Q: [[121, 131, 138, 119, 150], [136, 122, 128, 127, 152]]
A: 131
Q: [[102, 140, 107, 109, 129, 122], [102, 140, 120, 111, 128, 120]]
A: 140
Q: [[117, 105, 113, 123, 127], [122, 141, 130, 143, 126]]
A: 105
Q: [[129, 128, 123, 129, 125, 128], [144, 135, 102, 125, 122, 122]]
A: 128
Q: [[137, 128, 130, 124, 127, 118, 104], [122, 125, 121, 125, 112, 128, 130]]
A: 128
Q: [[128, 125, 113, 104, 121, 115], [127, 121, 143, 137, 147, 146]]
A: 125
---
[128 118 126 140 156 124 106] ⇒ 156

[[104 145 109 122 140 130 125]
 [133 124 137 108 127 132 114]] ⇒ 145

[147 132 158 139 124] ⇒ 158

[153 150 110 114 124] ⇒ 153

[122 125 100 133 139 125] ⇒ 139

[110 108 124 107 126] ⇒ 126
---
132  134  144  103  134 | 132, 134

141  116  158  151  137 | 141, 137

127  151  118  143 | 127, 143

122  139  142  101  149  137  104 | 122, 104

107  123  114  133  114  110  115 | 107, 115

142  144  149  150 | 142, 150

135  107  131  111  151  116
138  102  131  111  146  124
| 135, 124

137  105  135  155  151 | 137, 151

125  158  133  145  139
155  122  137  121  143
157  130  136  124  148
| 125, 148
---
[140 107 107 120 137 104 109] ==> 104
[117 103 127 137 130 129 141] ==> 129
[133 132 151 141] ==> 151
[128 128 153 128 128 126] ==> 128
[107 144 108 104] ==> 108
[128 133 122 136 129 105] ==> 129
[119 100 142 127 145 102] ==> 145
[119 125 138 134 109 115 102] ==> 115
[139 143 142 149] ==> 142
---
[121 146 150 136 133 113] | 136
[130 156 127 128] | 156
[137 126 123 152 138 123 142] | 138
[100 127 115 132 137 124] | 132
[107 101 142 110] | 101
[149 103 128 152 125 121] | 152
---
[128 126 117 107 135 143] --> 128, 143

[[142 109 143 121 156 116 123]
 [141 140 118 141 136 133 117]] --> 142, 117

[[139 131 145 117 151 106 125]
 [140 152 140 134 142 113 117]
 [140 138 139 117 141 102 116]] --> 139, 116

[146 137 127 152 116 132] --> 146, 132

[153 107 158 144] --> 153, 144

[129 130 107 129 129 113] --> 129, 113

[142 118 109 122 101] --> 142, 101
---
(129, 152, 148, 135, 102, 129) out 148
((118, 130, 122, 132, 129, 128, 132), (132, 136, 121, 135, 138, 117, 106)) out 121
(132, 135, 125, 149, 114, 128) out 125
((109, 130, 123, 115, 113, 114, 141), (131, 138, 127, 119, 124, 121, 135), (101, 112, 124, 134, 122, 123, 131)) out 124
(101, 144, 106, 128, 104) out 106
((133, 135, 145, 118, 113, 121), (130, 139, 144, 110, 107, 125), (137, 138, 115, 114, 137, 134)) out 115
(103, 150, 155, 116, 132, 138, 120) out 155
(127, 130, 99, 120, 108, 118) out 99
---
[[102 128 122 112 117]
 [ 99 126 123 107 116]
 [111 126 115 148 121]] 115

[[107 121 152 131]
 [122 108 142 149]
 [156 147 120 107]] 147

[[128 135 125 133]
 [126 126 132 108]
 [120 121 129 106]] 121

[[109 145 111 145]
 [142 130 147 120]
 [151 131 147 125]] 131

[[133 129 126 118 123 133]
 [129 122 121 130 118 122]
 [123 119 126 129 116 107]] 129

[[109 128 127 125 126]
 [101 126 126 127 127]
 [119 127 126 124 126]] 126

[[135 116 122 135 109 101]
 [143 131 115 133  98 100]
 [133 117 120 120 114 102]] 120

[[128 131 132 123 133 130 129]
 [129 130 130 126 131 127 129]
 [120 134 151 121 141 136 120]] 141
---
[[137 124 118 128 119 131]
 [132 124 153 104 110 108]]: 110

[120 105 147 136 118]: 136

[144 129 116 143 151 126]: 151

[124  99 118 113]: 118

[[124 114 135 125 149]
 [118 127 141 148 131]]: 148

[[129 135 124 129]
 [152 145 105 115]
 [131 141 120 130]]: 120

[129 155 104 144 154]: 144

[102 128 117 146]: 117
---
[[112 152  98 133 143 156 145]
 [101 104 120 156 134 111 110]] Out: 112, 110

[133 121 126 150 128 143] Out: 133, 143

[[114 104 111 119]
 [133 133 143 148]] Out: 114, 148

[126 133 126 152 119 101 111] Out: 126, 111

[[124 107 146 110]
 [125 148 110 142]
 [124 104 139 106]] Out: 124, 106

[152 127 144 113 114 131] Out: 152, 131

[122 127 151 126 124] Out: 122, 124

[[121 129 128 122 120 127]
 [102 133 138 125 106 121]] Out: 121, 121
---
[116 132 148 157 141 107 103] out 148
[150 123 122 134] out 122
[110 127 131 125 107 126 123] out 131
[153 114 124 135 110 115 119] out 124
[156 122 157 136 112] out 157
[125 139 154 135 153 110] out 154
[149 125 124 127 137 134] out 124
[129 105 131 125 142 122] out 131
[ 98 117 131 141 117 120] out 131
